Below are the code and all the weights of a small trained network. Each question names an input and a class and asks about switching units off, where a switched-off unit gives its printed mean instead of its output.

import numpy as np


def w(rows, s, z=0):
    codes = np.array(rows[::2]) - 128.0
    scale = np.full(codes.shape[1], s)
    scale[-1] = z or s
    return codes * scale


def norm(h):
    return h / np.sqrt((h * h).mean(-1, keepdims=True) + 1e-5)


def f(y):
    return np.maximum(y, 0)


def log_softmax(a):
    a = a - a.max(-1, keepdims=True)
    return a - np.log(np.exp(a).sum(-1, keepdims=True))


def net(x, mask):
    res = np.array(x, float).reshape(1, 2) / 4 @ E
    u = 0
    for l in range(2):
        y = f(norm(res) @ A[l][:, :-1].T + A[l][:, -1])
        res = res + np.where(mask[u : u + 4], y, B[l][:, -1]) @ B[l][:, :-1]
        u += 4
    return log_softmax(norm(res)[-1] @ U[:, :-1].T + U[:, -1])


A, B = {}, {}
E = w([
[110,149,244],'x0',
[190,95,212],'x1',
],0.011)
A[0] = w([
[192,167,89,1],'L0N1',
[74,170,22,91],'L0N2',
[58,187,125,127],'L0N3',
[121,251,148,71],'L0N4',
],0.012,0.0026)
B[0] = w([
[82,4,62,149],'L0N1',
[124,138,208,254],'L0N2',
[141,111,98,196],'L0N3',
[145,36,100,171],'L0N4',
],0.013,0.0075)
A[1] = w([
[112,255,127,158],'L1N1',
[134,112,89,3],'L1N2',
[62,124,175,98],'L1N3',
[178,111,125,188],'L1N4',
],0.014,0.0039)
B[1] = w([
[107,251,221,165],'L1N1',
[170,118,61,142],'L1N2',
[166,136,30,253],'L1N3',
[34,254,137,219],'L1N4',
],0.0089,0.005)
U = w([
[159,137,208,252],'0',
[137,8,15,4],'1',
],0.014,0.0022)

Each question gives the input, the list of numbers given to net, and the class t.
The units are the neurons (one row each of A and B). Each row of codes is followed by its name. A weight is (code - 128) times the scale printed after its matrix; where a second scale follows, it is the last column's (A, B and U).
mask holds one flag per neuron, layer by layer. A switched-off neuron (its flag False) gives its mean, the last column of its row in B, instead of its output. The means were averaged over made-up inputs and are rounded, as every weight is.
A unit's drop is (log p(t) with every unit on - log p(t) with that unit switched off) / (log p(t) with every unit on - log p(t) with every unit switched off).
The circuit of an input: a set's keep is (log p(t) with only the set's units on - log p(t) with every unit switched off) / (log p(t) with every unit on - log p(t) with every unit switched off). Starting from all 8 units, units are removed one at a time, each time the one whose removal leaves the highest keep (on an exact tie, the one counted first), for as long as the keep stays at least 0.8.
circuit, biggest first: the units of the circuit, biggest drop first
most important unit: the unit with the biggest drop
top k neurons: the k neurons with the biggest drops, biggest first
k most important neurons of layer l: the k neurons of layer l with the biggest drops, biggest first
drop when u is switched off: that unit's drop, to one decimal
input [-2,-8], class 0: circuit, biggest first : [L1N1 L0N2]
input [-2,-7], class 0: most important unit : L1N1
input [-4,-8], class 0: circuit, biggest first : [L0N2 L1N1 L0N4]
input [-5,-7], class 0: circuit, biggest first : [L0N2 L0N4 L1N1]
input [3,-1], class 1: top 2 neurons : [L0N2 L1N1]
input [0,-2], class 0: top 2 neurons : [L0N2 L0N1]
input [0,-3], class 0: top 3 neurons : [L0N2 L0N1 L1N2]
input [-2,-5], class 0: top 3 neurons : [L1N1 L0N4 L0N2]
input [-6,-8], class 0: 2 most important neurons of layer 1 : [L1N1 L1N3]
input [0,-7], class 0: 2 most important neurons of layer 0 : [L0N2 L0N1]
input [-1,-4], class 0: drop when L0N1 is switched off : 0.1
input [2,-2], class 1: drop when L0N2 is switched off : 0.0
input [3,-5], class 1: drop when L0N4 is switched off : 0.6
input [5,-7], class 1: circuit, biggest first : [L0N4]
